Here is a tiny trained network, its code and every weight. The questions are about switching its units off for an input and a target symbol, where a switched-off unit gives its printed mean instead of its output.

import numpy as np


def w(rows, s, z=0):
    codes = np.array(rows[::2]) - 128.0
    scale = np.full(codes.shape[1], s)
    scale[-1] = z or s
    return codes * scale


def f(y):
    return np.maximum(y, 0)


def softmax(a):
    e = np.exp(a - a.max(-1, keepdims=True))
    return e / e.sum(-1, keepdims=True)


def log_softmax(a):
    a = a - a.max(-1, keepdims=True)
    return a - np.log(np.exp(a).sum(-1, keepdims=True))


def net(x, mask):
    ids = ['αβγεζηθλμξπτφψω'.index(c) for c in x.split()]
    T = len(ids)
    res = E[ids] + P[:T]
    u = 0
    for l in range(2):
        r = res
        for j in range(2):
            rows = slice(3 * j, 3 * j + 3)
            q, k, v = (r @ M[l][rows].T for M in (Q, K, V))
            z = softmax(np.where(np.tri(T) > 0, q @ k.T / 3**0.5, -1e9)) @ v
            o = O[l][rows]
            res = res + np.where(mask[u + j], z, o[:, -1]) @ o[:, :-1]
        u += 2
        y = f(res @ A[l][:, :-1].T + A[l][:, -1])
        res = res + np.where(mask[u : u + 4], y, B[l][:, -1]) @ B[l][:, :-1]
        u += 4
    return log_softmax(res[-1] @ U[:, :-1].T + U[:, -1])


Q, K, V, O, A, B = {}, {}, {}, {}, {}, {}
E = w([
[116,148,106,148,19,158,53,141],'α',
[211,169,123,132,150,83,122,87],'β',
[122,178,148,90,254,50,70,101],'γ',
[147,62,162,198,110,165,212,134],'ε',
[101,133,125,195,195,146,124,149],'ζ',
[25,61,140,174,137,62,102,76],'η',
[169,57,175,113,77,36,146,59],'θ',
[187,185,162,173,151,212,147,179],'λ',
[147,67,181,122,140,95,87,187],'μ',
[75,65,209,104,185,116,168,114],'ξ',
[103,193,162,150,136,129,162,32],'π',
[169,137,90,202,165,101,159,83],'τ',
[187,144,208,77,125,141,152,131],'φ',
[191,228,172,65,144,76,66,67],'ψ',
[83,184,187,92,228,149,94,155],'ω',
],0.0069)
P = w([
[155,16,86,53,200,239,94,4],'0',
[151,77,184,158,184,191,44,70],'1',
[144,102,181,165,171,139,90,97],'2',
[139,123,201,190,134,129,102,107],'3',
[147,132,199,190,114,114,105,125],'4',
[127,147,199,192,107,107,110,135],'5',
[123,153,196,196,101,95,115,149],'6',
[125,167,200,192,104,94,116,175],'7',
[104,179,192,185,79,77,150,154],'8',
[107,187,187,204,85,77,139,177],'9',
],0.0038)
Q[0] = w([
[96,127,33,50,95,109,145,174],'L0H1',
[85,210,174,153,121,89,181,219],'L0H1',
[190,101,55,90,184,180,155,109],'L0H1',
[152,90,89,68,143,199,108,73],'L0H2',
[108,82,2,39,135,180,144,119],'L0H2',
[148,143,233,226,135,111,76,85],'L0H2',
],0.015)
K[0] = w([
[163,76,174,107,250,62,217,121],'L0H1',
[103,18,84,192,123,60,144,165],'L0H1',
[184,95,190,110,192,180,106,15],'L0H1',
[129,68,66,118,144,158,86,129],'L0H2',
[182,52,131,99,188,206,86,57],'L0H2',
[84,177,76,93,60,70,163,234],'L0H2',
],0.014)
V[0] = w([
[114,122,103,131,134,141,120,137],'L0H1',
[147,115,59,126,108,168,123,149],'L0H1',
[157,75,170,209,187,98,138,92],'L0H1',
[167,113,193,114,253,140,234,67],'L0H2',
[180,107,109,133,188,115,107,145],'L0H2',
[75,165,99,144,31,162,112,147],'L0H2',
],0.0063)
O[0] = w([
[123,123,131,135,109,148,140,145,135],'L0H1',
[129,168,84,103,80,150,175,191,144],'L0H1',
[174,54,194,177,202,198,42,40,136],'L0H1',
[173,51,231,187,145,249,29,3,8],'L0H2',
[179,81,102,125,178,153,104,128,99],'L0H2',
[72,211,119,116,106,84,209,180,196],'L0H2',
],0.0031,0.0018)
A[0] = w([
[113,98,76,98,83,196,62,106,185],'L0N1',
[248,179,67,172,127,118,136,106,82],'L0N2',
[116,120,140,158,86,132,83,140,238],'L0N3',
[37,78,132,181,151,157,161,152,2],'L0N4',
],0.014,0.00094)
B[0] = w([
[162,101,104,144,137,186,67,71,214],'L0N1',
[1,89,169,93,84,160,121,134,162],'L0N2',
[162,124,107,179,97,112,93,137,252],'L0N3',
[120,112,112,77,232,122,157,122,197],'L0N4',
],0.0095,0.0032)
Q[1] = w([
[116,111,190,158,172,64,135,142],'L1H1',
[98,126,133,79,252,159,155,109],'L1H1',
[144,82,110,85,146,88,143,96],'L1H1',
[144,147,73,113,129,180,121,127],'L1H2',
[106,102,132,74,254,124,156,98],'L1H2',
[135,86,76,122,102,81,114,101],'L1H2',
],0.034)
K[1] = w([
[164,100,204,226,152,116,63,104],'L1H1',
[157,86,123,111,144,251,53,53],'L1H1',
[130,87,111,133,126,80,103,42],'L1H1',
[84,152,93,71,104,169,173,126],'L1H2',
[174,72,140,134,144,208,53,23],'L1H2',
[192,122,117,94,119,67,184,96],'L1H2',
],0.027)
V[1] = w([
[35,137,124,161,178,179,67,200],'L1H1',
[98,91,88,96,133,6,46,107],'L1H1',
[68,211,113,176,164,87,141,14],'L1H1',
[58,134,184,55,37,130,89,81],'L1H2',
[117,38,198,86,141,108,194,107],'L1H2',
[46,51,73,201,64,141,181,98],'L1H2',
],0.023)
O[1] = w([
[126,148,68,5,184,155,96,116,233],'L1H1',
[124,149,111,193,250,123,109,23,143],'L1H1',
[176,50,249,95,150,138,132,62,98],'L1H1',
[132,79,100,130,96,59,8,98,147],'L1H2',
[228,137,78,127,76,101,148,89,2],'L1H2',
[164,201,157,131,67,241,63,74,145],'L1H2',
],0.016,0.0059)
A[1] = w([
[6,117,178,152,138,181,97,140,195],'L1N1',
[92,39,66,202,47,46,45,104,2],'L1N2',
[110,164,70,39,40,174,127,191,11],'L1N3',
[81,63,119,94,216,2,124,165,163],'L1N4',
],0.0078,0.0018)
B[1] = w([
[116,149,143,108,27,59,220,63,252],'L1N1',
[84,193,167,68,220,48,193,224,167],'L1N2',
[138,116,189,255,194,151,99,147,183],'L1N3',
[95,56,78,167,44,253,113,91,189],'L1N4',
],0.0059,0.024)
U = w([
[37,185,178,124,82,158,127,96,232],'α',
[165,156,119,35,167,77,54,143,103],'β',
[118,55,158,210,174,166,145,94,4],'γ',
[184,147,152,194,47,188,178,148,68],'ε',
[141,164,174,17,228,189,193,171,167],'ζ',
[181,148,159,157,202,159,98,63,41],'η',
[163,137,183,221,193,64,152,116,91],'θ',
[132,118,174,156,168,180,39,222,118],'λ',
[130,200,4,183,196,150,125,130,173],'μ',
[241,134,74,69,35,78,170,89,232],'ξ',
[187,47,240,93,86,95,127,138,143],'π',
[202,140,125,100,102,166,32,102,104],'τ',
[132,106,129,105,69,67,189,217,101],'φ',
[98,67,152,103,211,67,79,145,27],'ψ',
[127,53,59,21,56,183,102,162,124],'ω',
],0.0025,0.0031)

Each question gives the input, a string of symbols that net reads in full, and the target symbol t.
The units are the heads (3 rows each of Q, K, V and O) and the neurons (one row each of A and B). Each row of codes is followed by its name. A weight is (code - 128) times the scale printed after its matrix; where a second scale follows, it is the last column's (O, A, B and U).
mask holds one flag per unit, layer by layer, with each layer's heads first. A switched-off unit (its flag False) gives its mean, the last column of its rows in O or B, instead of its output. The means were averaged over made-up inputs and are rounded, as every weight is.
A unit's drop is (log p(t) with every unit on - log p(t) with that unit switched off) / (log p(t) with every unit on - log p(t) with every unit switched off).
The circuit of an input: a set's keep is (log p(t) with only the set's units on - log p(t) with every unit switched off) / (log p(t) with every unit on - log p(t) with every unit switched off). Starting from all 12 units, units are removed one at a time, each time the one whose removal leaves the highest keep (on an exact tie, the one counted first), for as long as the keep stays at least 0.8.
units of the circuit, in order: the units of the circuit, biggest drop first
most important unit: the unit with the biggest drop
k most important neurons: the k neurons with the biggest drops, biggest first
k most important neurons of layer l: the k neurons of layer l with the biggest drops, biggest first
heads that matter: for each layer, one digit per head in row order, 1 if its drop is at least 0.15 and else 0, layers parted by /
input ζ ζ γ, target ζ: units of the circuit, in order -> L1H2; L1H1
input μ λ ζ β α ζ, target μ: units of the circuit, in order -> L1H1; L0N1; L0N4; L0H2
input α α ω ζ ζ γ ω, target α: 2 most important neurons -> L0N1; L1N1
input τ ε β ξ, target τ: heads that matter -> 00 / 01
input α α ψ, target α: 3 most important neurons -> L0N3; L0N1; L1N1
input α π ζ α ζ π ζ τ π, target ζ: units of the circuit, in order -> L1H2; L1H1
input ζ ω α α π ω ζ, target ζ: units of the circuit, in order -> L1H2; L0N4; L1H1
input ζ α π ε ω ω π, target ω: heads that matter -> 00 / 11
input ξ α μ α α λ π η π α, target λ: most important unit -> L0H2
input α ζ θ ξ λ α α ε μ, target μ: 3 most important neurons -> L0N4; L1N1; L0N1
input μ ξ λ π α π φ τ π ε, target μ: units of the circuit, in order -> L0N4; L1H1; L0N1; L0H2
input α μ α λ ε ψ ξ ε ζ, target α: units of the circuit, in order -> L0N1; L1H2; L0N4; L1N1
input η ξ π, target η: 2 most important neurons -> L0N1; L0N3
input ζ α π ζ π α ζ, target ζ: units of the circuit, in order -> L0H2; L1H2; L0N4; L1H1
input ε α α λ α τ α ζ, target ε: 2 most important neurons -> L1N3; L0N4
input ξ α π α, target π: units of the circuit, in order -> L0N1; L1H1
input λ ζ ζ π γ μ ω γ ζ, target λ: most important unit -> L1N3
input α μ ω ξ α, target μ: units of the circuit, in order -> L0N1; L0H2; L1H1; L0H1
input β ω α α α ξ ε, target β: heads that matter -> 01 / 01
input λ ξ τ, target λ: 2 most important neurons of layer 0 -> L0N1; L0N3
input ε ξ α φ α ζ α, target ζ: heads that matter -> 00 / 11
input π π α ψ α ω, target π: units of the circuit, in order -> L0H2; L1H1
input π α α α α π φ, target α: 2 most important neurons -> L0N3; L0N4
input α π α ω ε μ α ζ γ, target α: heads that matter -> 00 / 01
input ζ π α ξ, target ζ: most important unit -> L0H2
input α ζ π α α τ, target α: heads that matter -> 01 / 01
input α π ω π α π α ζ, target α: most important unit -> L0N1
input ζ ζ π φ ω ω θ π α λ, target λ: heads that matter -> 00 / 10
input γ μ ε, target γ: 2 most important neurons -> L1N4; L0N4
